Here is a tiny trained network, its code and every weight. The questions are about switching its units off for an input and a class, where a switched-off unit gives its printed mean instead of its output.

import numpy as np


def w(rows, s, z=0):
    codes = np.array(rows[::2]) - 128.0
    scale = np.full(codes.shape[1], s)
    scale[-1] = z or s
    return codes * scale


def f(y):
    return np.maximum(y, 0)


def log_softmax(a):
    a = a - a.max(-1, keepdims=True)
    return a - np.log(np.exp(a).sum(-1, keepdims=True))


def net(x, mask):
    res = np.array(x, float).reshape(1, 8) / 4 @ E
    y = f(res @ A[0][:, :-1].T + A[0][:, -1])
    res = res + np.where(mask, y, B[0][:, -1]) @ B[0][:, :-1]
    return log_softmax(res[-1] @ U[:, :-1].T + U[:, -1])


A, B = {}, {}
E = w([
[173,121,120,103,190],'x0',
[87,89,145,183,157],'x1',
[118,187,96,2,96],'x2',
[189,88,72,128,184],'x3',
[149,198,133,145,146],'x4',
[243,113,191,64,132],'x5',
[91,166,151,117,211],'x6',
[89,191,150,227,114],'x7',
],0.0088)
A[0] = w([
[130,42,131,102,149,202],'n0',
[79,42,109,87,128,216],'n1',
[29,216,204,96,141,56],'n2',
[50,152,107,58,98,170],'n3',
[120,104,166,128,253,225],'n4',
[191,178,70,81,97,209],'n5',
[193,201,115,70,117,198],'n6',
[128,187,68,143,122,111],'n7',
[64,68,79,106,164,216],'n8',
[65,176,95,207,62,185],'n9',
[147,161,134,146,206,198],'n10',
[208,63,103,117,89,105],'n11',
[127,107,168,156,69,170],'n12',
[75,163,88,164,140,83],'n13',
[137,220,167,97,184,218],'n14',
[99,206,110,43,102,132],'n15',
[192,121,187,180,150,254],'n16',
[173,118,98,130,147,83],'n17',
[135,180,40,145,137,148],'n18',
],0.011,0.0038)
B[0] = w([
[196,74,87,162,75,201],'n0',
[160,131,34,184,96,206],'n1',
[165,144,193,121,141,220],'n2',
[168,194,121,149,79,228],'n3',
[141,116,21,84,183,218],'n4',
[194,175,155,19,131,243],'n5',
[101,134,125,73,128,245],'n6',
[79,113,70,74,127,172],'n7',
[176,223,55,204,101,205],'n8',
[40,143,132,142,191,254],'n9',
[111,106,98,97,207,191],'n10',
[161,76,148,119,76,215],'n11',
[76,82,139,156,118,184],'n12',
[119,158,157,116,122,190],'n13',
[70,134,140,93,134,225],'n14',
[129,207,153,153,99,243],'n15',
[91,2,125,112,192,220],'n16',
[135,137,172,178,95,162],'n17',
[109,169,158,119,161,184],'n18',
],0.0068,0.0098)
U = w([
[136,141,73,136,63,87],'0',
[110,136,160,186,158,200],'1',
[139,110,111,37,173,37],'2',
[117,173,102,74,207,254],'3',
[218,69,149,115,114,70],'4',
[155,221,254,150,103,2],'5',
[173,194,142,46,73,172],'6',
[201,194,81,117,124,177],'7',
],0.0099,0.0027)

Each question gives the input, the list of numbers given to net, and the class t.
The units are the neurons (one row each of A and B). Each row of codes is followed by its name. A weight is (code - 128) times the scale printed after its matrix; where a second scale follows, it is the last column's (A, B and U).
mask holds one flag per neuron, in row order. A switched-off neuron (its flag False) gives its mean, the last column of its row in B, instead of its output. The means were averaged over made-up inputs and are rounded, as every weight is.
A unit's drop is (log p(t) with every unit on - log p(t) with that unit switched off) / (log p(t) with every unit on - log p(t) with every unit switched off).
The circuit of an input: a set's keep is (log p(t) with only the set's units on - log p(t) with every unit switched off) / (log p(t) with every unit on - log p(t) with every unit switched off). Starting from the 12 units with the biggest drops (on a tie, the unit counted first), units are removed one at a time, each time the one whose removal leaves the highest keep (on an exact tie, the one counted first), for as long as the keep stays at least 0.8.
units of the circuit, in order: the units of the circuit, biggest drop first
unit that matters most: the unit with the biggest drop
top k neurons: the k neurons with the biggest drops, biggest first
drop of u: that unit's drop, to one decimal
input [3,0,-3,-3,7,7,7,0], class 2: unit that matters most -> n16
input [1,-1,-4,-8,8,5,2,-3], class 2: units of the circuit, in order -> [n16, n8, n3]
input [8,-5,3,4,-6,-6,-6,-5], class 7: units of the circuit, in order -> [n8, n1]
input [7,4,-2,8,-3,-1,-4,-2], class 4: units of the circuit, in order -> [n11, n0]
input [7,6,-1,2,8,-6,-4,-8], class 7: units of the circuit, in order -> [n8, n9]
input [-1,-2,-3,6,-6,-2,2,-2], class 0: units of the circuit, in order -> [n5, n1, n0]
input [-7,-5,-4,4,6,-5,0,-1], class 1: units of the circuit, in order -> [n5, n9]
input [-3,-7,-1,1,-6,-3,2,3], class 1: units of the circuit, in order -> [n5, n4]
input [-2,2,-6,-5,2,8,2,1], class 2: units of the circuit, in order -> [n16, n4]
input [-4,-5,-4,5,8,6,-6,2], class 4: units of the circuit, in order -> [n16, n11]
input [-2,-8,-2,2,-3,-7,-3,2], class 1: units of the circuit, in order -> [n9, n4]
input [2,6,-8,-5,1,-8,8,2], class 3: top 2 neurons -> [n4, n10]
input [3,8,-6,4,-4,4,4,-4], class 4: top 2 neurons -> [n0, n9]
input [-4,-4,-8,-6,6,-8,-5,-8], class 1: top 2 neurons -> [n9, n5]
input [2,6,5,-7,-7,4,0,-4], class 7: unit that matters most -> n1
input [7,-7,5,-8,-2,-2,3,6], class 5: top 3 neurons -> [n2, n15, n4]
input [4,1,5,-8,2,-1,8,6], class 5: top 2 neurons -> [n2, n15]
input [3,-5,4,-5,6,-6,-1,3], class 5: drop of n2 -> 0.2
input [5,5,-8,0,0,7,0,7], class 4: drop of n6 -> 0.2
input [-7,0,5,-3,-8,-1,-3,-6], class 0: unit that matters most -> n1
